Below are the code and all the weights of a small trained network. Each question names an input and a class and asks about switching units off, where a switched-off unit gives its printed mean instead of its output.

import numpy as np


def w(rows, s, z=0):
    codes = np.array(rows[::2]) - 128.0
    scale = np.full(codes.shape[1], s)
    scale[-1] = z or s
    return codes * scale


def norm(h):
    return h / np.sqrt((h * h).mean(-1, keepdims=True) + 1e-5)


def f(y):
    return y / 2 * (1 + np.tanh(0.7978845608 * (y + 0.044715 * y**3)))


def log_softmax(a):
    a = a - a.max(-1, keepdims=True)
    return a - np.log(np.exp(a).sum(-1, keepdims=True))


def net(x, mask):
    res = np.array(x, float).reshape(1, 6) / 4 @ E
    u = 0
    for l in range(3):
        y = f(norm(res) @ A[l][:, :-1].T + A[l][:, -1])
        res = res + np.where(mask[u : u + 8], y, B[l][:, -1]) @ B[l][:, :-1]
        u += 8
    return log_softmax(norm(res)[-1] @ U[:, :-1].T + U[:, -1])


A, B = {}, {}
E = w([
[207,75,63,78,204,195,22],'x0',
[170,255,170,75,167,111,134],'x1',
[160,127,131,143,95,132,114],'x2',
[118,126,67,52,76,47,144],'x3',
[135,135,67,232,207,9,24],'x4',
[149,127,121,139,106,133,119],'x5',
],0.0073)
A[0] = w([
[30,121,124,173,74,155,108,88],'0.n0',
[137,43,90,126,122,172,51,182],'0.n1',
[141,130,186,223,191,228,123,5],'0.n2',
[199,254,37,82,199,214,133,176],'0.n3',
[151,138,135,53,100,181,175,163],'0.n4',
[123,131,195,231,186,181,167,108],'0.n5',
[107,11,149,124,114,139,90,28],'0.n6',
[150,97,127,73,161,196,49,50],'0.n7',
],0.008,0.0029)
B[0] = w([
[161,96,150,186,157,139,197,155],'0.n0',
[151,69,191,119,208,86,181,232],'0.n1',
[144,154,2,60,117,128,135,183],'0.n2',
[180,99,180,116,151,98,112,253],'0.n3',
[103,116,121,182,128,113,26,214],'0.n4',
[156,181,61,85,51,85,180,185],'0.n5',
[174,86,168,146,172,158,207,165],'0.n6',
[146,88,143,65,109,97,118,194],'0.n7',
],0.01,0.0057)
A[1] = w([
[95,161,184,101,148,101,115,106],'1.n0',
[88,95,139,88,54,62,123,203],'1.n1',
[199,57,180,179,137,88,147,6],'1.n2',
[176,78,165,46,72,155,223,174],'1.n3',
[104,108,192,50,67,255,99,71],'1.n4',
[130,133,135,165,149,185,114,7],'1.n5',
[64,164,119,136,143,204,116,32],'1.n6',
[115,110,172,192,115,170,149,78],'1.n7',
],0.0091,0.0021)
B[1] = w([
[157,85,116,108,115,141,137,161],'1.n0',
[222,86,87,133,95,159,129,204],'1.n1',
[133,137,78,146,141,151,123,238],'1.n2',
[113,136,91,166,163,143,95,253],'1.n3',
[2,131,112,164,164,156,59,195],'1.n4',
[92,197,147,90,110,134,163,104],'1.n5',
[51,213,119,123,116,163,164,108],'1.n6',
[110,140,141,142,167,76,184,142],'1.n7',
],0.0096,0.005)
A[2] = w([
[108,158,181,191,49,86,180,152],'2.n0',
[159,224,243,64,136,108,76,156],'2.n1',
[157,176,126,81,47,143,32,188],'2.n2',
[78,109,84,144,137,158,105,207],'2.n3',
[189,198,255,102,123,127,123,129],'2.n4',
[170,185,84,220,190,33,54,142],'2.n5',
[88,189,75,137,90,146,146,155],'2.n6',
[166,70,8,63,149,122,117,252],'2.n7',
],0.0096,0.0024)
B[2] = w([
[190,106,145,7,188,136,69,163],'2.n0',
[136,87,129,168,97,122,209,185],'2.n1',
[108,151,95,159,161,118,142,184],'2.n2',
[106,181,186,157,137,91,146,156],'2.n3',
[108,91,108,144,157,120,153,160],'2.n4',
[74,120,154,141,125,187,115,235],'2.n5',
[146,140,123,141,120,132,79,147],'2.n6',
[124,200,133,101,66,119,140,255],'2.n7',
],0.016,0.01)
U = w([
[209,50,163,9,173,133,69,98],'0',
[39,130,180,171,136,173,60,111],'1',
[141,160,73,98,66,117,164,250],'2',
[156,39,133,175,165,124,243,39],'3',
],0.012,0.0026)

Each question gives the input, the list of numbers given to net, and the class t.
The units are the neurons (one row each of A and B). Each row of codes is followed by its name. A weight is (code - 128) times the scale printed after its matrix; where a second scale follows, it is the last column's (A, B and U).
mask holds one flag per neuron, layer by layer. A switched-off neuron (its flag False) gives its mean, the last column of its row in B, instead of its output. The means were averaged over made-up inputs and are rounded, as every weight is.
A unit's drop is (log p(t) with every unit on - log p(t) with that unit switched off) / (log p(t) with every unit on - log p(t) with every unit switched off).
The circuit of an input: a set's keep is (log p(t) with only the set's units on - log p(t) with every unit switched off) / (log p(t) with every unit on - log p(t) with every unit switched off). Starting from the 12 units with the biggest drops (on a tie, the unit counted first), units are removed one at a time, each time the one whose removal leaves the highest keep (on an exact tie, the one counted first), for as long as the keep stays at least 0.8.
units of the circuit, in order: the units of the circuit, biggest drop first
k most important neurons: the k neurons with the biggest drops, biggest first
k most important neurons of layer l: the k neurons of layer l with the biggest drops, biggest first
input [-8,3,-5,-3,5,8], class 0: units of the circuit, in order	2.n0
input [4,-2,-3,-8,7,8], class 2: units of the circuit, in order	0.n2, 2.n7
input [-5,-2,-3,-5,-5,-4], class 0: 2 most important neurons	2.n0, 0.n5
input [-5,-3,-6,5,2,-3], class 0: units of the circuit, in order	2.n0, 0.n2, 1.n3, 0.n1
input [-4,8,3,6,-6,3], class 3: units of the circuit, in order	2.n7, 2.n4
input [4,0,-8,-6,0,1], class 2: 3 most important neurons	2.n7, 0.n2, 0.n5
input [2,4,3,-7,-5,-4], class 2: 2 most important neurons	0.n2, 0.n5
input [-5,8,3,-5,6,-5], class 3: 3 most important neurons	2.n1, 0.n4, 1.n3
input [-8,-3,2,-8,-6,2], class 0: 2 most important neurons of layer 0	0.n5, 0.n0
input [3,8,-3,-7,3,7], class 3: 2 most important neurons of layer 2	2.n1, 2.n4
input [5,-2,-3,-8,-7,-3], class 2: 2 most important neurons	0.n2, 0.n5
input [-6,6,7,-6,-6,-1], class 0: 4 most important neurons	2.n0, 0.n5, 2.n7, 2.n5
input [-6,8,-1,7,-5,8], class 3: 4 most important neurons	0.n2, 2.n1, 2.n7, 0.n5
input [7,8,5,6,-4,-6], class 3: units of the circuit, in order	2.n1, 0.n3, 2.n0
input [-8,-1,8,2,3,1], class 0: units of the circuit, in order	2.n0
input [5,3,-5,-6,-6,3], class 1: 3 most important neurons	1.n4, 0.n4, 1.n3
input [-1,4,1,8,-8,6], class 1: units of the circuit, in order	1.n4, 0.n4
input [4,7,-5,-7,5,-1], class 2: units of the circuit, in order	0.n2, 0.n5
input [0,-2,5,4,4,-7], class 1: 2 most important neurons	2.n5, 0.n7
input [1,4,6,-1,-7,8], class 1: units of the circuit, in order	1.n4
input [-5,6,-8,-5,4,3], class 3: 2 most important neurons of layer 0	0.n4, 0.n0
input [4,5,-5,-7,0,8], class 2: 2 most important neurons	0.n2, 2.n7
